Below is a small trained network, with its code and all its weights. Each question gives an input and a target symbol and asks what happens when units are switched off, that is, made to give their printed mean instead of their output.

import numpy as np


def w(rows, s, z=0):
    codes = np.array(rows[::2]) - 128.0
    scale = np.full(codes.shape[1], s)
    scale[-1] = z or s
    return codes * scale


def f(y):
    return y / 2 * (1 + np.tanh(0.7978845608 * (y + 0.044715 * y**3)))


def softmax(a):
    e = np.exp(a - a.max(-1, keepdims=True))
    return e / e.sum(-1, keepdims=True)


def log_softmax(a):
    a = a - a.max(-1, keepdims=True)
    return a - np.log(np.exp(a).sum(-1, keepdims=True))


def net(x, mask):
    ids = ['ΓΔΘΣαεμπτφ'.index(c) for c in x.split()]
    T = len(ids)
    res = E[ids] + P[:T]
    u = 0
    for l in range(2):
        r = res
        for j in range(2):
            rows = slice(2 * j, 2 * j + 2)
            q, k, v = (r @ M[l][rows].T for M in (Q, K, V))
            z = softmax(np.where(np.tri(T) > 0, q @ k.T / 2**0.5, -1e9)) @ v
            o = O[l][rows]
            res = res + np.where(mask[u + j], z, o[:, -1]) @ o[:, :-1]
        u += 2
        y = f(res @ A[l][:, :-1].T + A[l][:, -1])
        res = res + np.where(mask[u : u + 4], y, B[l][:, -1]) @ B[l][:, :-1]
        u += 4
    return log_softmax(res[-1] @ U[:, :-1].T + U[:, -1])


Q, K, V, O, A, B = {}, {}, {}, {}, {}, {}
E = w([
[161,103,158,148,99],'Γ',
[99,100,239,119,73],'Δ',
[77,129,103,147,120],'Θ',
[134,134,196,77,126],'Σ',
[110,175,55,182,130],'α',
[109,65,141,161,87],'ε',
[159,183,119,97,163],'μ',
[82,137,139,81,154],'π',
[162,151,201,2,188],'τ',
[205,167,130,137,125],'φ',
],0.013)
P = w([
[157,68,95,87,160],'0',
[150,71,101,180,200],'1',
[138,82,74,76,92],'2',
[138,100,145,220,225],'3',
[116,98,59,69,50],'4',
[128,140,199,253,229],'5',
[73,138,64,52,37],'6',
[153,203,191,179,99],'7',
[112,187,172,125,105],'8',
[113,201,169,127,106],'9',
[117,217,152,129,116],'10',
[118,225,143,124,123],'11',
[129,199,139,137,113],'12',
],0.012)
Q[0] = w([
[152,157,227,211,245],'L0H0',
[80,83,130,212,227],'L0H0',
[103,73,134,192,252],'L0H1',
[147,194,225,219,180],'L0H1',
],0.011)
K[0] = w([
[85,177,42,5,1],'L0H0',
[146,7,73,62,34],'L0H0',
[154,25,39,47,14],'L0H1',
[86,194,74,40,19],'L0H1',
],0.0092)
V[0] = w([
[120,56,158,87,89],'L0H0',
[1,156,53,130,196],'L0H0',
[194,60,178,199,27],'L0H1',
[38,80,194,108,54],'L0H1',
],0.0097)
O[0] = w([
[110,67,118,111,53,185],'L0H0',
[65,76,65,168,213,72],'L0H0',
[209,125,165,75,71,134],'L0H1',
[104,163,23,6,89,250],'L0H1',
],0.011,0.0023)
A[0] = w([
[59,233,132,191,78,217],'L0N0',
[129,61,41,210,56,158],'L0N1',
[155,140,98,255,3,253],'L0N2',
[201,53,240,112,104,14],'L0N3',
],0.0058,0.0048)
B[0] = w([
[119,99,255,126,67,255],'L0N0',
[147,54,213,78,38,159],'L0N1',
[82,157,248,82,142,241],'L0N2',
[121,135,170,172,187,161],'L0N3',
],0.0088,0.0049)
Q[1] = w([
[88,1,64,229,188],'L1H0',
[39,135,213,80,180],'L1H0',
[196,82,83,154,137],'L1H1',
[178,152,47,151,163],'L1H1',
],0.0066)
K[1] = w([
[160,1,134,121,140],'L1H0',
[12,183,178,99,119],'L1H0',
[163,19,105,118,130],'L1H1',
[141,101,147,154,103],'L1H1',
],0.0064)
V[1] = w([
[184,6,164,176,94],'L1H0',
[58,74,130,53,156],'L1H0',
[2,153,145,180,47],'L1H1',
[82,113,176,167,37],'L1H1',
],0.0089)
O[1] = w([
[172,176,63,93,135,159],'L1H0',
[89,90,118,126,39,202],'L1H0',
[196,5,99,118,102,185],'L1H1',
[183,42,134,90,137,254],'L1H1',
],0.012,0.007)
A[1] = w([
[113,255,124,109,52,1],'L1N0',
[166,107,140,35,61,30],'L1N1',
[77,210,55,187,156,24],'L1N2',
[180,200,200,129,106,99],'L1N3',
],0.006,0.0093)
B[1] = w([
[231,107,9,109,117,125],'L1N0',
[172,107,133,195,184,254],'L1N1',
[164,132,50,171,127,127],'L1N2',
[190,178,108,103,169,163],'L1N3',
],0.012,0.0084)
U = w([
[168,188,157,150,143,130],'Γ',
[202,107,82,120,107,112],'Δ',
[90,86,65,119,131,161],'Θ',
[69,180,160,36,103,191],'Σ',
[129,43,130,240,254,57],'α',
[172,121,115,135,140,1],'ε',
[109,181,185,244,159,149],'μ',
[42,123,84,140,104,174],'π',
[42,217,186,152,108,226],'τ',
[142,190,195,177,188,14],'φ',
],0.0096,0.0091)

Each question gives the input, a string of symbols that net reads in full, and the target symbol t.
The units are the heads (2 rows each of Q, K, V and O) and the neurons (one row each of A and B). Each row of codes is followed by its name. A weight is (code - 128) times the scale printed after its matrix; where a second scale follows, it is the last column's (O, A, B and U).
mask holds one flag per unit, layer by layer, with each layer's heads first. A switched-off unit (its flag False) gives its mean, the last column of its rows in O or B, instead of its output. The means were averaged over made-up inputs and are rounded, as every weight is.
A unit's drop is (log p(t) with every unit on - log p(t) with that unit switched off) / (log p(t) with every unit on - log p(t) with every unit switched off).
The circuit of an input: a set's keep is (log p(t) with only the set's units on - log p(t) with every unit switched off) / (log p(t) with every unit on - log p(t) with every unit switched off). Starting from all 12 units, units are removed one at a time, each time the one whose removal leaves the highest keep (on an exact tie, the one counted first), for as long as the keep stays at least 0.8.
units of the circuit, in order: the units of the circuit, biggest drop first
k most important neurons: the k neurons with the biggest drops, biggest first
k most important neurons of layer l: the k neurons of layer l with the biggest drops, biggest first
heads that matter: for each layer, one digit per head in row order, 1 if its drop is at least 0.15 and else 0, layers parted by /
input φ Σ α Δ Δ Θ, target Δ: units of the circuit, in order : (L0H1 L1N1)
input α μ μ, target μ: units of the circuit, in order : (L1H1 L0H1 L0H0)
input Δ α φ Δ, target φ: heads that matter : 01 / 00
input α Δ α π Σ Δ α Δ Σ α α, target α: units of the circuit, in order : (L1H1 L1H0)
input Δ Γ α μ τ, target μ: heads that matter : 01 / 01
input α τ Δ Δ, target Δ: units of the circuit, in order : (L0H1 L1N1)
input Θ Δ Σ Δ α Δ τ, target Δ: units of the circuit, in order : (L1N1 L0H1)
input Δ Δ Δ τ Δ Σ π Θ, target π: heads that matter : 11 / 10
input Δ ε τ Δ Δ α Σ, target α: units of the circuit, in order : (L0H0)
input Δ Σ π α α π Δ, target π: units of the circuit, in order : (L0H0 L1N1 L1H0 L0H1)
input α π α τ τ, target τ: heads that matter : 11 / 01
input Δ τ Σ π, target Σ: heads that matter : 10 / 01
input τ π Θ Θ φ, target Θ: 3 most important neurons : (L1N1 L0N1 L0N0)
input Δ Σ Θ α, target Θ: units of the circuit, in order : (L0H0 L1N1 L1H0)
input π τ π τ Θ Θ τ Θ, target τ: units of the circuit, in order : (L0N0 L1H1)
input Σ π Σ Δ, target Σ: heads that matter : 00 / 01
input Δ Δ μ τ τ μ Γ, target μ: heads that matter : 11 / 00
input π π α Δ α Δ Δ α Δ τ τ α, target τ: 3 most important neurons : (L1N1 L0N0 L0N1)
input π Σ ε α φ Δ φ Δ, target Γ: units of the circuit, in order : (L1N3 L0H0 L1H0)
input α τ Δ α Γ α Σ, target α: units of the circuit, in order : (L0H1)
input Γ Γ φ π, target φ: heads that matter : 11 / 11
input π α π Σ Γ Θ μ, target Θ: most important neuron of layer 0 : (L0N2)
input α Δ α Γ Δ τ π, target τ: heads that matter : 01 / 00
input Θ Δ Θ Θ τ α α ε Σ, target Δ: heads that matter : 01 / 01
